[154 184 118 102 161 139 120 149 128 157 112 124  76 146 101 127 112 128
 139 153 147 150  82  70  85 121 158 132 125 157 135 124 178 178 136  85
 138 148 176  88 152 107  89 176 113 117 122 119 137  85  89] -> Rinut
[ 87 122 102 123 112 137 147 144 122 119 132 114  71  99 117 175  84 147
 112 133 129 102 182 113 107 192 135  98  91 102 168 156 152 155 126 169
 119 116 124 144 116 130 103 118  91 129  60  95  82  84  95] -> Visom
[191 142 202 110 134  88 184 152 154  83  88  84 159 141 115 140 133 150
 129 126 140 139 127 108 144 157  90 164 141 153 166 124 175 156 136 172
 152 153 139 176 129 110 159 154 169  95 147  79 106 111  62] -> Redok
[227 123 116 144 188  97 178 177  95 145 122 104  94  95 152 138 114 148
  67  52 113 136 123 136 110 164 138 101 122  59 160  78 115 133  93 176
 158  64 135 145  93 110 141 123 144 101  88 117 111 131 142] -> mele
[226 146 138 114 133 146 167 167 104 171 167  96 123  89 201 131 162 123
  58 122 145 148 134 100  80 112 169 191 136 108 192 112 123 121 138 129
 171 112 104 117 129 114 163 129 123 122 157  90  67 130 146] -> mot
[166 151 118 102 162 139 131 166  82 152 156 123 117 121 154  92 145 159
 113 115 118 134 122 130 168 144 158 169 162  71 145 108 130  88  74  99
 164  92 115 131  92  95 157 114 122 141 174 139 156 156 162] -> lof
[101 112  89  85 154 135 139 178 132 122 147 113 146 178 125 119 128  82
 121 107 139 150  88 138  76 149 157 108  85 137  70 148 128 124 112 117
 124 157 184 150 158 152 176 136 176  85 153 117 120  89 127] -> puze
[ 93 137 140  90  87 131 150 140  91 107 100 105  77 121 108 179  71 127
 112 142 118  93 156 137  87 149 163  95 115 134 134 112 109 113 159 122
 133  84 115 155 137 120  72 148 146 126 101 116  95 129  73] -> Tetir
[108 145  67 189 106 142 153 152 119 151 133 128 112 114 152 211 108 114
 147 161 138 120 148 136 133 136 146 149  86  58 177 131 184 146 118 177
 163  90 106 141 113 120 114 114 122  95 137 107 115 132  69] -> rese
[ 54 123 120  90 157 150 129 134  87 108 144 132 136 101 104 107  79 107
 101 135 132 158  73 151  89 149 140 151 106 125 110 125 133 133  91 128
 103 154 183 145 139 178 141 124  95 113 117 123  57 141 152] -> gek
[ 43  52 123  62 128  88 144 156 120  95 132 149 154 128 121 128 140 115
 126 124 144 161  52  94 130 146 151 150 142 119 103 142 111 105  91 111
 139 113 199 190 117 130 140 143 140  56 140 109  82  99 162] -> rebak
loc: [86] : rese, 29
asked: [227 123 116 144 188  97 178 177  95 145 122 104  94  95 152 138 114 148
  67  52 113 136 123 136 110 164 138 101 122  59 160  78 115 133  93 176
 158  64 135 145  93 110 141 123 144 101  88 117 111 131 142] : mele
perm: [127  89 120 117 153  85 176 136 176 152 158 150 184 157 124 117 112 124
 128 148  70 137  85 108 157 149  76 138  88 150 139 107 121  82 128 119
 125 178 146 113 147 122 132 178 139 135 154  85  89 112 101] : puze
asked: [191 142 202 110 134  88 184 152 154  83  88  84 159 141 115 140 133 150
 129 126 140 139 127 108 144 157  90 164 141 153 166 124 175 156 136 172
 152 153 139 176 129 110 159 154 169  95 147  79 106 111  62] : Redok
rest: [118 102 162 139] : [131 166  82 152 156 123 117 121 154  92 145 159 113 115 118 134 122 130
 168 144 158 169 162  71 145 108 130  88  74  99 164  92 115 131  92  95
 157 114 122 141 174 139 156 156 162]

[221 148 178 213 105] -> lamed
[124 102  88 232 188] -> semev
[115 113 139  67 102] -> Limek
[ 79  76 145 171 108] -> dazuf
[115 156 140  67 102] -> Rarin
[171 144 108  79  76] -> samu
common semev Limek:  : [102]
perm: [105 148 178 213 221] : lamed
perm: [ 76  79 108 145 171] : dazuf
asked: [221 148 178 213 105] : lamed
loc: [232] : semev, 4
perm: [171 144  76 108  79] : samu

[136 125 122 128 201  95 128]  mifeg
[137 125  95 190  98 133 106]  Daf
[137 125  95 201 128 128 122]  tedo
[151 160 108 135 182 146 151]  kelo
[142 161 108 135 143 127 122]  ninag
[134 112 145 114 143 151 142]  mogu
rest: [128 201  95] : [128]
rest: [160 108 135] : [182 146 151]
shift +1: [137 125  95] : [138 126  96]
shift +1: [114 143 151] : [115 144 152]
shift +1: [142 161 108 135] : [143 162 109 136]
perm: [146 160 108 151 182 151 135] : kelo
perm: [122 128 128 201  95 125 137] : tedo

[138 127 114  64 101  88  78  86 101 145 149  66 167  73 128 212 162] = kalof
[184 144 186  55  68 113 200 155 153 179 108  99 153 130  96 110 113] = fola
[ 78 212  86  66 113  89 162 101 145  73 127 149 114  64 167 101 128] = fili
[155 113 153  55 184  99 200 130 144  68  96 108 113 179 110 186 152] = pas
asked: [155 113 153  55 184  99 200 130 144  68  96 108 113 179 110 186 152] : pas
asked: [184 144 186  55  68 113 200 155 153 179 108  99 153 130  96 110 113] : fola
perm: [101 212  64 114 167 138 145  88 101  78 128  86 127 149  66 162  73] : kalof
common fola fili:  : [113]
perm: [184  68 110 155  99 153 186 144  96 153 130 200 179 113 108  55 113] : fola
perm: [ 64  66  73  78  86  88 101 101 114 127 128 138 145 149 162 167 212] : kalof

[ 92 177 196  89  62 139  66 168 129  91 182 166 220 125 128 143 152 203
  64 183 193  95 189  91  73 170  63  91 172 151 127  81  96 109  39  98]  lebes
[ 63 136 129  63  95 139  91  91  66 151 183 220 172  39  92  81  89 203
 128  98  96 168 127 182 189 109  91 143  64 125 166 170 196  62  73 177]  Fab
[191  90 167 191 133  72  84 191 198 147  73 166 139  62 167 195 178 139
 177  91 193 102  77 192  82 180 141  75 104 103 183 202 193  42  79 188]  fel
[203  58 122 183 169  70 119 149 174 173  67 138  73  76 183 169 167  76
 205  63 167 107  46 197 115 160 159  92  87  67 185 153 189 170 182 188]  buva
[ 92 177 196  89  62 139  66 168 129  91 182 166 220 125 128 143 151 203
  64 183 135  95 189  91  73 170  63  91 172  63 127  81  96 109  39  98]  Tavo
[171  83 167 162 121  89  80 171 173 125 101 172 134  79 173 180 169 139
 165  90 172 103  88 163  80 174 128  71  64  89 173 119 163 164 128 164]  pov
rest: [151 203] : [ 64 183 135  95 189  91  73 170  63  91 172  63 127  81  96 109  39  98]
shift -1: [ 79 173 180 169] : [ 78 172 179 168]
shift +1: [66] : [67]
asked: [203  58 122 183 169  70 119 149 174 173  67 138  73  76 183 169 167  76
 205  63 167 107  46 197 115 160 159  92  87  67 185 153 189 170 182 188] : buva
perm: [ 98  39 109  96  81 127  63 172  91  63 170  73  91 189  95 135 183  64
 203 151 143 128 125 220 166 182  91 129 168  66 139  62  89 196 177  92] : Tavo

